Below is a small trained network, with its code and all its weights. Each question gives an input and a class and asks what happens when units are switched off, that is, made to give their printed mean instead of their output.

import numpy as np


def w(rows, s, z=0):
    codes = np.array(rows[::2]) - 128.0
    scale = np.full(codes.shape[1], s)
    scale[-1] = z or s
    return codes * scale


def f(y):
    return np.maximum(y, 0)


def log_softmax(a):
    a = a - a.max(-1, keepdims=True)
    return a - np.log(np.exp(a).sum(-1, keepdims=True))


def net(x, mask):
    res = np.array(x, float).reshape(1, 5) / 4 @ E
    y = f(res @ A[0][:, :-1].T + A[0][:, -1])
    res = res + np.where(mask, y, B[0][:, -1]) @ B[0][:, :-1]
    return log_softmax(res[-1] @ U[:, :-1].T + U[:, -1])


A, B = {}, {}
E = w([
[82,136,134,78,68,169,160,120,120,165,122],'x0',
[181,201,120,39,189,126,104,84,139,105,52],'x1',
[90,144,193,133,132,124,156,117,100,73,109],'x2',
[145,189,147,142,129,254,127,128,65,179,119],'x3',
[109,104,89,120,111,83,84,69,64,244,103],'x4',
],0.014)
A[0] = w([
[140,111,168,185,134,173,149,124,59,177,182,132],'n1',
[138,144,143,121,142,125,103,160,139,152,136,53],'n2',
[173,129,94,117,148,83,96,91,107,212,99,209],'n3',
[165,140,155,121,213,174,110,200,152,68,111,116],'n4',
[109,110,148,100,116,177,130,142,137,124,155,99],'n5',
[120,85,189,161,145,88,124,149,145,89,163,194],'n6',
[201,191,142,131,137,195,98,159,146,77,106,58],'n7',
[98,153,131,97,145,129,152,67,112,187,44,57],'n8',
[144,174,195,136,165,118,162,95,163,56,121,123],'n9',
[144,157,117,6,77,115,112,22,112,189,76,104],'n10',
[61,92,112,164,132,115,90,119,120,136,127,1],'n11',
[143,102,29,125,172,113,114,154,178,117,139,129],'n12',
[143,205,116,84,143,134,162,126,84,148,84,167],'n13',
[86,110,184,162,55,105,171,217,109,87,191,162],'n14',
[85,106,123,151,114,121,117,126,164,71,157,116],'n15',
[181,82,116,140,120,108,80,122,149,153,188,114],'n16',
[132,119,169,212,82,167,114,143,71,147,127,113],'n17',
[67,109,89,165,124,191,159,175,131,130,156,111],'n18',
[150,141,165,118,115,99,137,154,126,81,145,67],'n19',
[156,163,125,135,140,205,182,188,116,128,132,172],'n20',
[83,68,187,121,128,106,128,167,169,71,151,102],'n21',
[132,192,147,76,118,209,137,126,140,141,108,171],'n22',
[158,142,121,155,77,164,154,148,153,151,102,69],'n23',
[83,149,148,164,132,146,115,104,38,176,145,152],'n24',
[140,96,133,144,112,68,134,158,172,167,131,193],'n25',
[89,89,135,126,169,61,218,143,148,93,147,128],'n26',
[163,114,113,86,155,110,158,147,117,145,109,120],'n27',
[74,117,157,145,87,94,149,126,151,150,141,97],'n28',
],0.011,0.0056)
B[0] = w([
[77,150,117,115,120,182,155,152,132,254,77,209],'n1',
[99,114,148,97,147,113,143,184,127,122,161,132],'n2',
[126,83,33,131,216,93,10,128,140,161,105,241],'n3',
[232,178,172,165,230,93,196,178,190,89,121,205],'n4',
[119,148,112,135,114,184,167,62,167,108,158,154],'n5',
[91,113,69,109,17,123,214,157,137,148,47,181],'n6',
[160,122,209,180,234,145,114,130,200,122,112,198],'n7',
[59,77,114,128,150,166,28,100,74,61,90,202],'n8',
[109,214,98,100,133,166,173,206,224,46,21,197],'n9',
[109,57,124,89,175,147,26,123,37,35,122,252],'n10',
[96,131,120,145,114,57,102,84,121,152,117,154],'n11',
[237,123,47,113,153,39,175,131,193,154,174,177],'n12',
[87,68,218,143,204,215,72,84,96,67,133,209],'n13',
[91,98,161,115,34,130,213,84,74,114,169,214],'n14',
[129,122,140,175,30,68,134,130,173,105,96,164],'n15',
[132,122,74,165,127,92,121,142,161,199,185,174],'n16',
[71,213,124,131,124,159,204,139,100,248,139,199],'n17',
[130,143,149,54,106,168,207,86,137,187,189,186],'n18',
[99,79,138,162,135,105,130,189,112,53,81,155],'n19',
[170,152,161,128,109,219,180,111,173,115,185,199],'n20',
[150,139,118,115,49,94,192,73,110,42,97,180],'n21',
[158,118,186,181,192,185,39,144,187,87,189,215],'n22',
[77,127,117,103,143,152,128,148,146,131,202,153],'n23',
[113,192,129,147,126,141,107,212,50,214,76,215],'n24',
[180,112,100,90,98,18,83,80,121,138,156,178],'n25',
[58,112,97,92,81,69,180,103,131,82,68,178],'n26',
[85,99,118,74,169,99,101,144,162,111,125,156],'n27',
[51,126,132,38,87,119,98,67,120,163,133,163],'n28',
],0.0066,0.02)
U = w([
[222,131,114,175,70,89,192,143,176,89,168,87],'0',
[193,103,47,90,150,42,87,89,186,144,175,145],'1',
[115,117,140,96,168,159,28,94,65,58,87,64],'2',
[119,165,166,120,93,229,178,109,133,166,201,210],'3',
[108,159,132,144,131,124,112,109,73,229,91,74],'4',
[153,169,140,119,118,111,202,138,203,2,36,251],'5',
[99,112,137,99,13,89,177,46,141,66,150,84],'6',
[208,177,191,148,203,173,131,130,200,46,111,88],'7',
],0.0085,0.002)

Each question gives the input, the list of numbers given to net, and the class t.
The units are the neurons (one row each of A and B). Each row of codes is followed by its name. A weight is (code - 128) times the scale printed after its matrix; where a second scale follows, it is the last column's (A, B and U).
mask holds one flag per neuron, in row order. A switched-off neuron (its flag False) gives its mean, the last column of its row in B, instead of its output. The means were averaged over made-up inputs and are rounded, as every weight is.
A unit's drop is (log p(t) with every unit on - log p(t) with that unit switched off) / (log p(t) with every unit on - log p(t) with every unit switched off).
The circuit of an input: a set's keep is (log p(t) with only the set's units on - log p(t) with every unit switched off) / (log p(t) with every unit on - log p(t) with every unit switched off). Starting from the 12 units with the biggest drops (on a tie, the unit counted first), units are removed one at a time, each time the one whose removal leaves the highest keep (on an exact tie, the one counted first), for as long as the keep stays at least 0.8.
circuit, biggest first: the units of the circuit, biggest drop first
most important unit: the unit with the biggest drop
k most important neurons: the k neurons with the biggest drops, biggest first
drop of u: that unit's drop, to one decimal
input [-4,-3,2,6,2], class 4: circuit, biggest first	(n1)
input [-2,-3,5,-5,7], class 6: circuit, biggest first	(n26, n6)
input [1,0,-2,0,-1], class 1: circuit, biggest first	(n9, n13)
input [-2,-4,1,0,-7], class 5: 2 most important neurons	(n4, n9)
input [1,7,-2,-7,8], class 2: 2 most important neurons	(n10, n8)
input [-5,-7,1,3,1], class 3: 3 most important neurons	(n3, n14, n18)
input [0,-2,7,-2,5], class 4: 2 most important neurons	(n24, n20)
input [-4,8,5,-4,1], class 5: 2 most important neurons	(n9, n22)
input [-7,-3,2,1,1], class 0: circuit, biggest first	(n10, n13)
input [1,-4,-2,-3,7], class 1: 2 most important neurons	(n25, n3)
input [-7,3,6,2,-6], class 5: 2 most important neurons	(n9, n6)
input [0,4,7,-6,3], class 5: 2 most important neurons	(n9, n26)
input [-6,-5,7,7,4], class 4: drop of n24	0.6
input [1,-3,-5,1,-5], class 3: most important unit	n18
input [2,-6,4,-2,4], class 6: drop of n14	0.2
input [8,6,-6,-2,-7], class 7: drop of n17	0.0
input [4,0,-4,7,6], class 2: drop of n10	0.6
